Below is a small trained network, with its code and all its weights. Each question gives an input and a class and asks what happens when units are switched off, that is, made to give their printed mean instead of their output.

import numpy as np


def w(rows, s, z=0):
    codes = np.array(rows[::2]) - 128.0
    scale = np.full(codes.shape[1], s)
    scale[-1] = z or s
    return codes * scale


def f(y):
    return np.maximum(y, 0)


def log_softmax(a):
    a = a - a.max(-1, keepdims=True)
    return a - np.log(np.exp(a).sum(-1, keepdims=True))


def net(x, mask):
    res = np.array(x, float).reshape(1, 4) / 4 @ E
    y = f(res @ A[0][:, :-1].T + A[0][:, -1])
    res = res + np.where(mask, y, B[0][:, -1]) @ B[0][:, :-1]
    return log_softmax(res[-1] @ U[:, :-1].T + U[:, -1])


A, B = {}, {}
E = w([
[115,84,59,97,64,197,161,189,71,193,150,155],'x0',
[101,121,235,61,159,160,79,164,188,131,206,170],'x1',
[118,171,71,42,145,120,213,76,175,149,181,99],'x2',
[1,234,89,117,149,85,123,143,56,106,109,197],'x3',
],0.009)
A[0] = w([
[155,189,109,165,172,81,124,56,159,37,54,101,87],'n1',
[73,122,253,39,206,157,64,199,198,139,236,191,46],'n2',
[140,116,172,217,83,137,42,205,67,86,68,166,111],'n3',
[116,204,221,162,215,50,82,32,209,37,135,82,22],'n4',
[33,218,113,93,141,103,107,150,62,81,121,203,28],'n5',
[15,205,95,130,149,77,129,125,70,114,119,216,69],'n6',
[113,155,97,56,152,124,215,54,143,132,190,105,28],'n7',
[86,107,78,80,44,210,160,231,81,221,156,162,5],'n8',
[127,214,60,48,149,114,202,55,175,158,188,76,68],'n9',
],0.0055,0.0018)
B[0] = w([
[65,34,82,148,80,114,157,151,144,143,99,187,210],'n1',
[71,69,2,237,133,17,191,54,45,187,89,58,254],'n2',
[109,185,177,182,202,146,69,204,74,59,226,111,225],'n3',
[86,78,140,80,36,160,186,152,164,103,68,254,240],'n4',
[197,29,166,102,65,148,94,97,234,169,192,52,226],'n5',
[240,43,142,140,110,155,107,68,217,156,189,41,233],'n6',
[98,130,184,209,176,168,83,204,100,51,163,134,200],'n7',
[101,105,150,94,57,154,220,206,166,103,45,217,232],'n8',
[92,171,180,202,181,175,70,228,65,37,200,114,228],'n9',
],0.0054,0.0087)
U = w([
[226,79,174,107,98,152,115,94,214,151,168,43,118],'0',
[73,118,140,89,72,141,165,154,151,118,59,245,88],'1',
[93,176,183,152,210,155,96,180,69,69,175,117,103],'2',
[87,119,21,174,132,55,155,79,55,166,91,64,148],'3',
[140,177,148,78,144,115,116,99,112,158,116,125,233],'4',
[142,203,129,4,226,136,67,59,110,169,46,131,2],'5',
],0.011,0.0075)

Each question gives the input, the list of numbers given to net, and the class t.
The units are the neurons (one row each of A and B). Each row of codes is followed by its name. A weight is (code - 128) times the scale printed after its matrix; where a second scale follows, it is the last column's (A, B and U).
mask holds one flag per neuron, in row order. A switched-off neuron (its flag False) gives its mean, the last column of its row in B, instead of its output. The means were averaged over made-up inputs and are rounded, as every weight is.
A unit's drop is (log p(t) with every unit on - log p(t) with that unit switched off) / (log p(t) with every unit on - log p(t) with every unit switched off).
The circuit of an input: a set's keep is (log p(t) with only the set's units on - log p(t) with every unit switched off) / (log p(t) with every unit on - log p(t) with every unit switched off). Starting from all 9 units, units are removed one at a time, each time the one whose removal leaves the highest keep (on an exact tie, the one counted first), for as long as the keep stays at least 0.8.
circuit, biggest first: the units of the circuit, biggest drop first
most important unit: the unit with the biggest drop
top k neurons: the k neurons with the biggest drops, biggest first
drop when u is switched off: that unit's drop, to one decimal
input [2,8,5,6], class 3: circuit, biggest first	n2
input [-3,-3,3,-3], class 4: circuit, biggest first	n2, n6, n5
input [-4,-4,7,5], class 2: top 2 neurons	n9, n7
input [2,5,-1,7], class 0: circuit, biggest first	n5, n6
input [-3,-6,-2,7], class 0: circuit, biggest first	n6, n5
input [-6,6,8,-4], class 2: circuit, biggest first	n9, n7
input [-7,-5,1,4], class 1: top 2 neurons	n4, n2
input [0,-4,4,4], class 0: circuit, biggest first	n2, n6
input [4,5,0,1], class 3: top 2 neurons	n2, n4
input [5,3,6,1], class 2: top 3 neurons	n9, n4, n7
input [-2,-4,7,8], class 0: circuit, biggest first	n6, n5
input [7,-5,-6,-6], class 1: top 2 neurons	n8, n6
input [3,3,-2,4], class 0: top 2 neurons	n5, n6
input [0,-7,8,-3], class 2: top 3 neurons	n9, n2, n7
input [2,5,-3,8], class 0: circuit, biggest first	n5, n6
input [-3,4,8,0], class 2: most important unit	n9
input [0,4,2,0], class 3: top 2 neurons	n2, n3
input [-5,3,-3,-2], class 1: top 2 neurons	n4, n6
input [-8,-6,7,1], class 1: top 2 neurons	n4, n1
input [-7,-6,2,7], class 0: top 4 neurons	n6, n5, n2, n8
input [8,-2,0,-2], class 1: most important unit	n8
input [1,-2,-2,3], class 4: top 4 neurons	n2, n9, n7, n1
input [-2,0,2,-3], class 4: drop when n2 is switched off	0.1
